Below is a small trained network, with its code and all its weights. Each question gives an input and a class and asks what happens when units are switched off, that is, made to give their printed mean instead of their output.

import numpy as np


def w(rows, s, z=0):
    codes = np.array(rows[::2]) - 128.0
    scale = np.full(codes.shape[1], s)
    scale[-1] = z or s
    return codes * scale


def f(y):
    return y / 2 * (1 + np.tanh(0.7978845608 * (y + 0.044715 * y**3)))


def log_softmax(a):
    a = a - a.max(-1, keepdims=True)
    return a - np.log(np.exp(a).sum(-1, keepdims=True))


def net(x, mask):
    res = np.array(x, float).reshape(1, 6) / 4 @ E
    y = f(res @ A[0][:, :-1].T + A[0][:, -1])
    res = res + np.where(mask, y, B[0][:, -1]) @ B[0][:, :-1]
    return log_softmax(res[-1] @ U[:, :-1].T + U[:, -1])


A, B = {}, {}
E = w([
[227,165,169,253,73,243,241,202,127,84,163],'x0',
[195,161,151,70,95,118,65,168,173,120,151],'x1',
[35,174,84,113,32,228,5,162,154,123,51],'x2',
[83,107,154,255,196,89,137,126,100,68,138],'x3',
[103,112,150,119,138,102,174,203,123,219,102],'x4',
[97,217,157,101,118,207,249,160,118,21,117],'x5',
],0.0097)
A[0] = w([
[50,160,125,26,159,99,56,97,136,77,117,103],'neuron 0',
[181,99,172,159,115,135,71,178,159,177,155,50],'neuron 1',
[168,103,107,159,71,163,82,130,144,123,144,40],'neuron 2',
[47,172,118,33,92,174,121,153,108,102,80,67],'neuron 3',
[223,151,143,90,124,104,84,85,159,65,190,110],'neuron 4',
[125,139,137,193,133,118,164,182,130,43,131,154],'neuron 5',
[68,75,106,195,247,63,115,18,82,78,135,141],'neuron 6',
[149,129,207,121,217,104,245,166,116,129,145,62],'neuron 7',
[114,124,162,145,119,78,62,165,136,116,126,2],'neuron 8',
],0.011,0.009)
B[0] = w([
[84,114,101,127,74,107,1,143,119,218,55,209],'neuron 0',
[66,135,71,131,75,121,68,168,122,160,92,156],'neuron 1',
[124,92,142,91,181,56,80,45,146,129,135,148],'neuron 2',
[2,127,135,78,141,211,144,221,137,62,60,200],'neuron 3',
[158,165,149,62,188,186,218,89,113,98,245,176],'neuron 4',
[130,134,163,152,85,247,126,141,87,72,123,211],'neuron 5',
[89,36,129,159,178,4,111,235,16,171,149,252],'neuron 6',
[130,82,175,99,166,132,158,155,74,85,231,223],'neuron 7',
[151,96,94,110,157,130,135,185,97,159,100,137],'neuron 8',
],0.0087,0.021)
U = w([
[128,95,161,131,142,126,171,141,79,109,185,176],'0',
[194,140,141,77,139,108,145,49,155,127,181,113],'1',
[86,157,134,128,83,238,107,134,136,77,101,154],'2',
[77,161,121,81,153,120,228,112,158,127,48,56],'3',
[91,100,123,108,109,71,63,138,120,194,100,196],'4',
[124,168,136,250,48,145,92,128,148,89,52,1],'5',
],0.012,0.0098)

Each question gives the input, the list of numbers given to net, and the class t.
The units are the neurons (one row each of A and B). Each row of codes is followed by its name. A weight is (code - 128) times the scale printed after its matrix; where a second scale follows, it is the last column's (A, B and U).
mask holds one flag per neuron, in row order. A switched-off neuron (its flag False) gives its mean, the last column of its row in B, instead of its output. The means were averaged over made-up inputs and are rounded, as every weight is.
A unit's drop is (log p(t) with every unit on - log p(t) with that unit switched off) / (log p(t) with every unit on - log p(t) with every unit switched off).
The circuit of an input: a set's keep is (log p(t) with only the set's units on - log p(t) with every unit switched off) / (log p(t) with every unit on - log p(t) with every unit switched off). Starting from all 9 units, units are removed one at a time, each time the one whose removal leaves the highest keep (on an exact tie, the one counted first), for as long as the keep stays at least 0.8.
circuit, biggest first: the units of the circuit, biggest drop first
unit that matters most: the unit with the biggest drop
top k neurons: the k neurons with the biggest drops, biggest first
drop of u: that unit's drop, to one decimal
input [3,-7,-4,-4,-3,-8], class 4: circuit, biggest first => neuron 7
input [8,3,-1,3,4,-8], class 5: circuit, biggest first => neuron 6; neuron 4
input [7,6,0,5,8,-1], class 2: top 3 neurons => neuron 6; neuron 5; neuron 1
input [-2,-6,-1,3,0,-1], class 4: top 2 neurons => neuron 7; neuron 4
input [-8,2,-3,-8,-6,7], class 2: top 2 neurons => neuron 6; neuron 3
input [-2,-1,5,-7,5,1], class 2: top 2 neurons => neuron 3; neuron 6
input [7,1,1,-2,-4,-4], class 1: circuit, biggest first => neuron 3; neuron 2; neuron 6
input [7,7,-1,-2,3,7], class 2: top 2 neurons => neuron 6; neuron 5
input [-4,7,-3,-1,-7,4], class 1: circuit, biggest first => neuron 4; neuron 6
input [6,4,-1,0,-3,-5], class 1: circuit, biggest first => neuron 6; neuron 3; neuron 2
input [-4,1,-4,-7,-8,4], class 1: top 3 neurons => neuron 4; neuron 5; neuron 6
input [7,-5,2,1,5,-4], class 2: top 2 neurons => neuron 6; neuron 0
input [-8,-1,7,-6,-8,2], class 2: top 2 neurons => neuron 3; neuron 6
input [0,2,1,1,-8,0], class 1: top neuron => neuron 3
input [5,-8,0,-2,-1,5], class 2: top 2 neurons => neuron 6; neuron 5
input [-3,-3,-2,-7,-2,8], class 2: top 2 neurons => neuron 6; neuron 3
input [6,6,1,-2,8,0], class 2: drop of neuron 0 => 0.2
input [1,6,-2,-7,-1,1], class 1: drop of neuron 6 => 0.2
input [-3,-3,-1,-5,8,8], class 3: drop of neuron 0 => 0.1
input [6,-8,6,3,6,-5], class 5: drop of neuron 6 => 0.1
input [7,-4,4,-3,-1,-4], class 5: unit that matters most => neuron 6
